Below are the code and all the weights of a small trained network. Each question names an input and a class and asks about switching units off, where a switched-off unit gives its printed mean instead of its output.

import numpy as np


def w(rows, s, z=0):
    codes = np.array(rows[::2]) - 128.0
    scale = np.full(codes.shape[1], s)
    scale[-1] = z or s
    return codes * scale


def norm(h):
    return h / np.sqrt((h * h).mean(-1, keepdims=True) + 1e-5)


def f(y):
    return y / 2 * (1 + np.tanh(0.7978845608 * (y + 0.044715 * y**3)))


def log_softmax(a):
    a = a - a.max(-1, keepdims=True)
    return a - np.log(np.exp(a).sum(-1, keepdims=True))


def net(x, mask):
    res = np.array(x, float).reshape(1, 6) / 4 @ E
    u = 0
    for l in range(2):
        y = f(norm(res) @ A[l][:, :-1].T + A[l][:, -1])
        res = res + np.where(mask[u : u + 12], y, B[l][:, -1]) @ B[l][:, :-1]
        u += 12
    return log_softmax(norm(res)[-1] @ U[:, :-1].T + U[:, -1])


A, B = {}, {}
E = w([
[114,226,116,106,62,145,114,173,120,171,108],'x0',
[151,128,128,226,99,99,155,94,126,185,69],'x1',
[101,121,86,116,103,60,153,142,106,182,153],'x2',
[99,132,174,148,141,152,122,119,81,89,157],'x3',
[132,254,102,140,145,14,132,113,57,119,115],'x4',
[115,135,222,217,73,140,155,185,112,111,125],'x5',
],0.0061)
A[0] = w([
[124,167,103,1,107,61,90,137,103,138,178,110],'L0N1',
[153,152,91,135,91,147,116,127,88,140,123,190],'L0N2',
[139,173,134,130,123,103,68,166,104,149,76,92],'L0N3',
[157,129,111,176,164,146,130,169,191,136,167,62],'L0N4',
[133,241,104,116,169,143,109,174,134,125,146,7],'L0N5',
[104,129,101,57,66,120,158,197,102,141,192,87],'L0N6',
[156,65,62,159,122,69,157,62,208,165,93,86],'L0N7',
[124,141,96,66,183,97,82,72,124,127,107,154],'L0N8',
[181,139,98,146,134,164,97,111,110,112,52,217],'L0N9',
[102,88,158,164,163,189,53,91,171,111,148,147],'L0N10',
[79,218,98,102,166,85,95,164,150,82,102,123],'L0N11',
[132,155,181,140,120,158,130,176,134,114,159,129],'L0N12',
],0.0072,0.0022)
B[0] = w([
[97,55,169,104,69,157,90,116,203,126,122,252],'L0N1',
[164,108,180,126,185,70,75,165,141,73,207,166],'L0N2',
[138,113,116,116,178,56,171,90,133,80,139,173],'L0N3',
[75,176,186,148,173,34,84,97,115,111,147,137],'L0N4',
[59,157,147,156,123,139,141,146,118,110,72,174],'L0N5',
[73,128,71,175,144,137,102,194,140,116,152,206],'L0N6',
[136,57,36,196,115,98,172,59,162,179,2,253],'L0N7',
[198,143,197,142,58,127,78,134,161,205,132,215],'L0N8',
[112,114,137,130,194,50,149,130,42,101,185,181],'L0N9',
[59,150,132,107,202,174,193,116,129,125,151,236],'L0N10',
[33,190,117,128,49,124,93,55,101,53,112,205],'L0N11',
[178,88,165,164,107,133,178,87,111,177,112,194],'L0N12',
],0.0069,0.0043)
A[1] = w([
[130,124,76,21,73,64,26,94,122,215,186,71],'L1N1',
[151,131,87,39,132,124,31,87,136,122,119,54],'L1N2',
[111,18,185,196,119,65,214,135,123,197,98,144],'L1N3',
[158,175,107,164,67,65,59,108,81,127,119,101],'L1N4',
[82,175,215,145,42,169,118,153,138,98,120,59],'L1N5',
[74,124,72,138,67,142,49,167,148,25,141,54],'L1N6',
[122,152,87,164,85,86,119,88,130,162,106,251],'L1N7',
[126,18,24,157,148,129,110,156,225,174,175,219],'L1N8',
[113,136,160,96,187,227,145,53,133,139,235,85],'L1N9',
[167,114,146,240,64,169,133,198,100,169,160,200],'L1N10',
[108,155,138,127,187,155,98,100,167,181,142,94],'L1N11',
[150,76,92,119,94,94,106,2,209,219,124,97],'L1N12',
],0.0057,0.0018)
B[1] = w([
[126,60,150,87,38,167,84,199,91,82,151,173],'L1N1',
[131,47,181,102,64,2,137,218,59,133,150,147],'L1N2',
[155,137,79,64,112,105,111,165,175,184,90,255],'L1N3',
[176,115,176,163,151,205,208,127,134,62,194,171],'L1N4',
[131,125,156,109,181,38,170,164,171,164,83,192],'L1N5',
[81,178,120,106,73,116,121,49,160,131,148,171],'L1N6',
[142,156,161,157,188,212,101,56,101,96,95,197],'L1N7',
[209,230,45,241,149,121,116,101,100,100,131,242],'L1N8',
[69,92,160,103,150,230,188,150,93,82,95,187],'L1N9',
[147,120,107,30,186,121,95,154,135,200,242,187],'L1N10',
[137,92,145,206,76,128,157,106,124,97,58,136],'L1N11',
[164,51,95,74,141,112,95,178,43,125,59,230],'L1N12',
],0.0073,0.0067)
U = w([
[179,140,165,79,183,92,151,203,160,217,187,149],'0',
[131,166,50,171,122,159,73,163,169,127,196,6],'1',
[92,85,162,108,201,253,203,137,136,96,112,201],'2',
[18,189,187,70,62,102,109,95,170,83,137,95],'3',
[200,98,45,154,186,108,139,80,110,182,19,158],'4',
[170,212,187,195,171,88,159,63,86,67,155,132],'5',
[158,51,127,71,54,136,49,137,89,80,99,114],'6',
],0.012,0.0022)

Each question gives the input, the list of numbers given to net, and the class t.
The units are the neurons (one row each of A and B). Each row of codes is followed by its name. A weight is (code - 128) times the scale printed after its matrix; where a second scale follows, it is the last column's (A, B and U).
mask holds one flag per neuron, layer by layer. A switched-off neuron (its flag False) gives its mean, the last column of its row in B, instead of its output. The means were averaged over made-up inputs and are rounded, as every weight is.
A unit's drop is (log p(t) with every unit on - log p(t) with that unit switched off) / (log p(t) with every unit on - log p(t) with every unit switched off).
The circuit of an input: a set's keep is (log p(t) with only the set's units on - log p(t) with every unit switched off) / (log p(t) with every unit on - log p(t) with every unit switched off). Starting from the 12 units with the biggest drops (on a tie, the unit counted first), units are removed one at a time, each time the one whose removal leaves the highest keep (on an exact tie, the one counted first), for as long as the keep stays at least 0.8.
circuit, biggest first: the units of the circuit, biggest drop first
unit that matters most: the unit with the biggest drop
k most important neurons: the k neurons with the biggest drops, biggest first
top k neurons in layer l: the k neurons of layer l with the biggest drops, biggest first
drop when u is switched off: that unit's drop, to one decimal
input [-1,-6,2,-6,7,-1], class 3: unit that matters most -> L0N11
input [3,-1,4,-7,0,0], class 6: top 2 neurons in layer 0 -> [L0N1, L0N10]
input [3,0,7,-2,1,-2], class 6: 2 most important neurons -> [L0N1, L1N1]
input [0,-4,-8,-8,0,7], class 0: circuit, biggest first -> [L1N5, L1N10]
input [-6,-6,-7,-7,0,-6], class 6: circuit, biggest first -> [L0N8, L1N2]
input [-5,-5,4,-3,-1,1], class 1: 3 most important neurons -> [L1N8, L0N6, L0N12]
input [6,-7,-3,7,-4,-6], class 3: circuit, biggest first -> [L1N6, L1N12]
input [-7,-4,-4,-2,5,0], class 6: circuit, biggest first -> [L0N8, L1N8]
input [8,-7,-1,-8,-6,2], class 1: circuit, biggest first -> [L0N6, L1N8]
input [6,-6,5,-1,-2,8], class 0: 2 most important neurons -> [L0N12, L1N10]
input [-8,-6,3,-7,-6,3], class 4: 2 most important neurons -> [L1N8, L0N7]
input [-4,-6,7,6,3,-3], class 6: 2 most important neurons -> [L1N1, L0N8]
input [1,3,-4,-3,3,-7], class 6: 3 most important neurons -> [L0N8, L1N1, L0N11]
input [-4,-2,8,-1,-3,7], class 0: circuit, biggest first -> [L1N10]
input [5,3,8,2,-4,3], class 0: 2 most important neurons -> [L1N10, L0N7]
input [7,4,5,1,-6,0], class 1: circuit, biggest first -> [L1N8, L0N6, L0N7]
input [6,1,6,-2,-5,-4], class 1: top 3 neurons in layer 1 -> [L1N8, L1N1, L1N5]
input [0,3,-8,-8,-7,8], class 0: top 3 neurons in layer 1 -> [L1N10, L1N3, L1N7]
input [0,2,-4,-1,-2,-1], class 2: 2 most important neurons -> [L0N10, L1N9]
input [-7,-2,5,6,2,-8], class 6: unit that matters most -> L1N1
input [3,-2,7,-3,-6,-1], class 1: 2 most important neurons -> [L0N6, L1N8]
input [0,1,-3,-1,1,-5], class 6: 2 most important neurons -> [L0N8, L1N1]
input [0,2,-8,1,1,-3], class 2: top 2 neurons in layer 1 -> [L1N9, L1N8]
input [-5,-5,3,-7,-3,7], class 0: top 2 neurons in layer 0 -> [L0N7, L0N12]
input [7,3,-5,2,4,-4], class 5: top 2 neurons in layer 1 -> [L1N4, L1N3]
input [-4,6,-3,5,-3,0], class 2: 2 most important neurons -> [L0N10, L1N9]
input [0,-1,-3,1,1,-2], class 3: drop when L0N11 is switched off -> 0.1
input [5,-3,-6,0,5,0], class 3: drop when L0N1 is switched off -> 0.1
input [1,-2,4,4,-1,1], class 1: drop when L0N6 is switched off -> 0.6
input [7,2,-5,-8,-1,-8], class 6: most important neuron -> [L1N1]
